Below are the code and all the weights of a small trained network. Each question names an input and a target symbol and asks about switching units off, where a switched-off unit gives its printed mean instead of its output.

import numpy as np


def w(rows, s, z=0):
    codes = np.array(rows[::2]) - 128.0
    scale = np.full(codes.shape[1], s)
    scale[-1] = z or s
    return codes * scale


def norm(h):
    return h / np.sqrt((h * h).mean(-1, keepdims=True) + 1e-5)


def f(y):
    return y / 2 * (1 + np.tanh(0.7978845608 * (y + 0.044715 * y**3)))


def softmax(a):
    e = np.exp(a - a.max(-1, keepdims=True))
    return e / e.sum(-1, keepdims=True)


def log_softmax(a):
    a = a - a.max(-1, keepdims=True)
    return a - np.log(np.exp(a).sum(-1, keepdims=True))


def net(x, mask):
    ids = ['αβγδεηθλμξπστφψω'.index(c) for c in x.split()]
    T = len(ids)
    res = E[ids] + P[:T]
    r = norm(res)
    for j in range(2):
        rows = slice(4 * j, 4 * j + 4)
        q, k, v = (r @ M[0][rows].T for M in (Q, K, V))
        z = softmax(np.where(np.tri(T) > 0, q @ k.T / 4**0.5, -1e9)) @ v
        o = O[0][rows]
        res = res + np.where(mask[j], z, o[:, -1]) @ o[:, :-1]
    y = f(norm(res) @ A[0][:, :-1].T + A[0][:, -1])
    res = res + np.where(mask[2:6], y, B[0][:, -1]) @ B[0][:, :-1]
    return log_softmax(norm(res)[-1] @ U[:, :-1].T + U[:, -1])


Q, K, V, O, A, B = {}, {}, {}, {}, {}, {}
E = w([
[183,67,199],'α',
[113,36,93],'β',
[117,3,124],'γ',
[134,150,157],'δ',
[182,137,114],'ε',
[160,132,131],'η',
[145,141,131],'θ',
[158,146,134],'λ',
[161,165,146],'μ',
[240,45,29],'ξ',
[119,116,132],'π',
[136,157,145],'σ',
[151,153,183],'τ',
[146,146,131],'φ',
[151,80,98],'ψ',
[70,25,114],'ω',
],0.027)
P = w([
[84,78,82],'0',
[202,127,117],'1',
[83,78,80],'2',
[228,105,119],'3',
[80,85,80],'4',
[241,87,129],'5',
[78,90,82],'6',
[243,68,130],'7',
[79,88,82],'8',
[251,53,122],'9',
[76,92,83],'10',
[254,38,127],'11',
],0.0098)
Q[0] = w([
[124,126,108],'H0',
[73,48,97],'H0',
[213,251,168],'H0',
[45,13,49],'H0',
[247,71,203],'H1',
[125,161,166],'H1',
[116,78,88],'H1',
[163,168,35],'H1',
],0.028)
K[0] = w([
[114,131,96],'H0',
[50,119,74],'H0',
[245,148,201],'H0',
[8,126,5],'H0',
[239,46,214],'H1',
[132,163,155],'H1',
[105,82,104],'H1',
[173,145,32],'H1',
],0.028)
V[0] = w([
[160,132,161],'H0',
[185,137,153],'H0',
[150,139,106],'H0',
[145,130,152],'H0',
[13,146,91],'H1',
[102,112,34],'H1',
[144,62,123],'H1',
[252,217,95],'H1',
],0.014)
O[0] = w([
[151,193,108,157],'H0',
[138,201,89,175],'H0',
[110,126,110,139],'H0',
[148,170,120,144],'H0',
[57,22,103,2],'H1',
[57,115,128,89],'H1',
[157,144,173,196],'H1',
[104,254,76,149],'H1',
],0.019,0.0088)
A[0] = w([
[155,172,250,228],'N0',
[91,97,187,2],'N1',
[211,64,5,230],'N2',
[138,157,20,67],'N3',
],0.025,0.0039)
B[0] = w([
[78,51,142,253],'N0',
[131,135,62,156],'N1',
[183,253,96,201],'N2',
[112,56,168,182],'N3',
],0.03,0.013)
U = w([
[130,106,198,202],'α',
[144,88,88,152],'β',
[183,88,127,200],'γ',
[200,116,88,183],'δ',
[62,163,169,100],'ε',
[50,118,190,139],'η',
[68,116,85,132],'θ',
[52,163,152,124],'λ',
[100,149,137,124],'μ',
[187,122,133,158],'ξ',
[123,114,121,181],'π',
[103,135,31,107],'σ',
[255,107,234,5],'τ',
[49,131,116,124],'φ',
[192,75,21,67],'ψ',
[142,78,105,123],'ω',
],0.022,0.011)

Each question gives the input, a string of symbols that net reads in full, and the target symbol t.
The units are the heads (4 rows each of Q, K, V and O) and the neurons (one row each of A and B). Each row of codes is followed by its name. A weight is (code - 128) times the scale printed after its matrix; where a second scale follows, it is the last column's (O, A, B and U).
mask holds one flag per unit, heads first, then neurons. A switched-off unit (its flag False) gives its mean, the last column of its rows in O or B, instead of its output. The means were averaged over made-up inputs and are rounded, as every weight is.
A unit's drop is (log p(t) with every unit on - log p(t) with that unit switched off) / (log p(t) with every unit on - log p(t) with every unit switched off).
The circuit of an input: a set's keep is (log p(t) with only the set's units on - log p(t) with every unit switched off) / (log p(t) with every unit on - log p(t) with every unit switched off). Starting from all 6 units, units are removed one at a time, each time the one whose removal leaves the highest keep (on an exact tie, the one counted first), for as long as the keep stays at least 0.8.
circuit, biggest first: the units of the circuit, biggest drop first
k most important neurons: the k neurons with the biggest drops, biggest first
heads that matter: for each layer, one digit per head in row order, 1 if its drop is at least 0.15 and else 0, layers parted by /
drop of u: that unit's drop, to one decimal
input ω ω ω α σ γ ω π, target α: most important neuron	[N0]
input α τ β φ, target τ: 2 most important neurons	[N2; N0]
input γ δ β σ η α τ, target τ: 3 most important neurons	[N2; N0; N3]
input ω ω δ λ δ π, target α: heads that matter	01
input β λ σ λ σ σ ψ η ψ ψ, target α: circuit, biggest first	[H1; N0; H0; N2]
input μ θ λ δ ψ γ ω α δ δ θ β, target τ: 3 most important neurons	[N2; N0; N1]
input η ψ α θ, target τ: 3 most important neurons	[N2; N0; N1]
input θ ξ δ α λ η θ δ δ γ γ ψ, target τ: 2 most important neurons	[N0; N1]
input α δ τ σ, target τ: 2 most important neurons	[N2; N0]
input α δ φ θ γ σ μ φ γ γ, target τ: heads that matter	01
input δ δ δ ξ ψ α σ π ξ φ α γ, target τ: drop of H1	1.7
input α ψ δ α λ, target λ: drop of N2	0.2
input γ ε μ π δ γ θ η τ, target τ: drop of H1	4.3
input α η δ, target δ: drop of H0	-0.1
input γ δ ψ φ ω δ μ ξ α ψ, target τ: circuit, biggest first	[H1]
